Below are the code and all the weights of a small trained network. Each question names an input and a class and asks about switching units off, where a switched-off unit gives its printed mean instead of its output.

import numpy as np


def w(rows, s, z=0):
    codes = np.array(rows[::2]) - 128.0
    scale = np.full(codes.shape[1], s)
    scale[-1] = z or s
    return codes * scale


def f(y):
    return y / 2 * (1 + np.tanh(0.7978845608 * (y + 0.044715 * y**3)))


def log_softmax(a):
    a = a - a.max(-1, keepdims=True)
    return a - np.log(np.exp(a).sum(-1, keepdims=True))


def net(x, mask):
    res = np.array(x, float).reshape(1, 6) / 4 @ E
    y = f(res @ A[0][:, :-1].T + A[0][:, -1])
    res = res + np.where(mask, y, B[0][:, -1]) @ B[0][:, :-1]
    return log_softmax(res[-1] @ U[:, :-1].T + U[:, -1])


A, B = {}, {}
E = w([
[9,130,169,87,133,198,106],'x0',
[158,151,160,151,60,167,172],'x1',
[99,210,61,153,62,186,69],'x2',
[120,118,120,111,163,113,98],'x3',
[196,56,87,103,159,233,142],'x4',
[135,155,138,151,79,150,189],'x5',
],0.011)
A[0] = w([
[109,77,183,173,176,115,166,3],'neuron 1',
[138,159,76,123,113,134,71,237],'neuron 2',
[99,159,171,156,68,68,91,11],'neuron 3',
[34,139,200,57,148,202,134,184],'neuron 4',
[91,78,94,130,201,82,170,172],'neuron 5',
[187,88,71,96,158,250,143,61],'neuron 6',
[155,100,207,84,138,106,160,32],'neuron 7',
],0.011,0.0058)
B[0] = w([
[83,190,37,151,98,190,52,163],'neuron 1',
[189,43,185,200,43,197,83,196],'neuron 2',
[82,126,128,163,142,40,76,179],'neuron 3',
[244,125,122,139,81,45,113,253],'neuron 4',
[138,118,197,136,1,132,114,202],'neuron 5',
[48,206,155,228,129,1,114,213],'neuron 6',
[92,169,65,185,32,201,11,174],'neuron 7',
],0.0084,0.013)
U = w([
[80,156,63,158,52,216,79,79],'0',
[34,188,149,191,212,49,109,56],'1',
[148,122,153,142,112,127,149,254],'2',
[255,122,100,132,114,76,161,80],'3',
[119,92,218,163,97,150,167,193],'4',
[132,129,223,154,124,162,145,219],'5',
[126,134,83,79,127,166,175,101],'6',
[106,91,110,97,235,217,213,65],'7',
],0.0094,0.0096)

Each question gives the input, the list of numbers given to net, and the class t.
The units are the neurons (one row each of A and B). Each row of codes is followed by its name. A weight is (code - 128) times the scale printed after its matrix; where a second scale follows, it is the last column's (A, B and U).
mask holds one flag per neuron, in row order. A switched-off neuron (its flag False) gives its mean, the last column of its row in B, instead of its output. The means were averaged over made-up inputs and are rounded, as every weight is.
A unit's drop is (log p(t) with every unit on - log p(t) with that unit switched off) / (log p(t) with every unit on - log p(t) with every unit switched off).
The circuit of an input: a set's keep is (log p(t) with only the set's units on - log p(t) with every unit switched off) / (log p(t) with every unit on - log p(t) with every unit switched off). Starting from all 7 units, units are removed one at a time, each time the one whose removal leaves the highest keep (on an exact tie, the one counted first), for as long as the keep stays at least 0.8.
units of the circuit, in order: the units of the circuit, biggest drop first
unit that matters most: the unit with the biggest drop
top k neurons: the k neurons with the biggest drops, biggest first
drop when u is switched off: that unit's drop, to one decimal
input [3,3,6,-2,4,-7], class 5: unit that matters most	neuron 7
input [-1,-8,5,-5,-4,7], class 4: top 3 neurons	neuron 7; neuron 2; neuron 1
input [2,-6,5,-4,0,-7], class 5: top 2 neurons	neuron 7; neuron 1
input [6,-6,5,-6,-2,7], class 5: units of the circuit, in order	neuron 7; neuron 1
input [-2,-3,3,2,1,8], class 5: units of the circuit, in order	neuron 4; neuron 7; neuron 1
input [8,8,-3,0,8,6], class 1: top 2 neurons	neuron 6; neuron 2
input [-6,4,-8,5,-5,5], class 0: units of the circuit, in order	neuron 7; neuron 1
input [5,-6,-5,-2,-5,-4], class 4: top 2 neurons	neuron 5; neuron 6
input [4,-1,6,1,-2,-8], class 5: top 2 neurons	neuron 7; neuron 1
input [-2,-3,0,2,5,-7], class 5: top 2 neurons	neuron 5; neuron 4
input [-7,-8,2,2,-1,-1], class 4: units of the circuit, in order	neuron 4; neuron 2; neuron 5
input [5,6,-4,-3,-8,1], class 1: top 2 neurons	neuron 3; neuron 2
input [-4,-7,-2,-2,-1,7], class 4: top 3 neurons	neuron 4; neuron 5; neuron 1
input [-2,-5,-6,2,-6,-7], class 5: unit that matters most	neuron 5
input [5,-1,2,2,1,4], class 3: units of the circuit, in order	neuron 4; neuron 7
input [6,-5,-8,5,7,-6], class 0: top 2 neurons	neuron 1; neuron 7
input [-1,-5,5,4,5,7], class 5: top 2 neurons	neuron 2; neuron 7
input [7,-2,-1,5,-5,-3], class 3: top 2 neurons	neuron 4; neuron 6
input [-4,-7,-2,7,7,4], class 1: top 2 neurons	neuron 6; neuron 4
input [-4,1,-2,2,-8,7], class 1: units of the circuit, in order	neuron 3
input [-6,-7,-2,-2,-3,0], class 4: units of the circuit, in order	neuron 4; neuron 5
input [0,4,-7,-6,-7,-1], class 0: drop when neuron 7 is switched off	0.5
input [-3,-2,4,3,5,-4], class 1: drop when neuron 5 is switched off	0.2
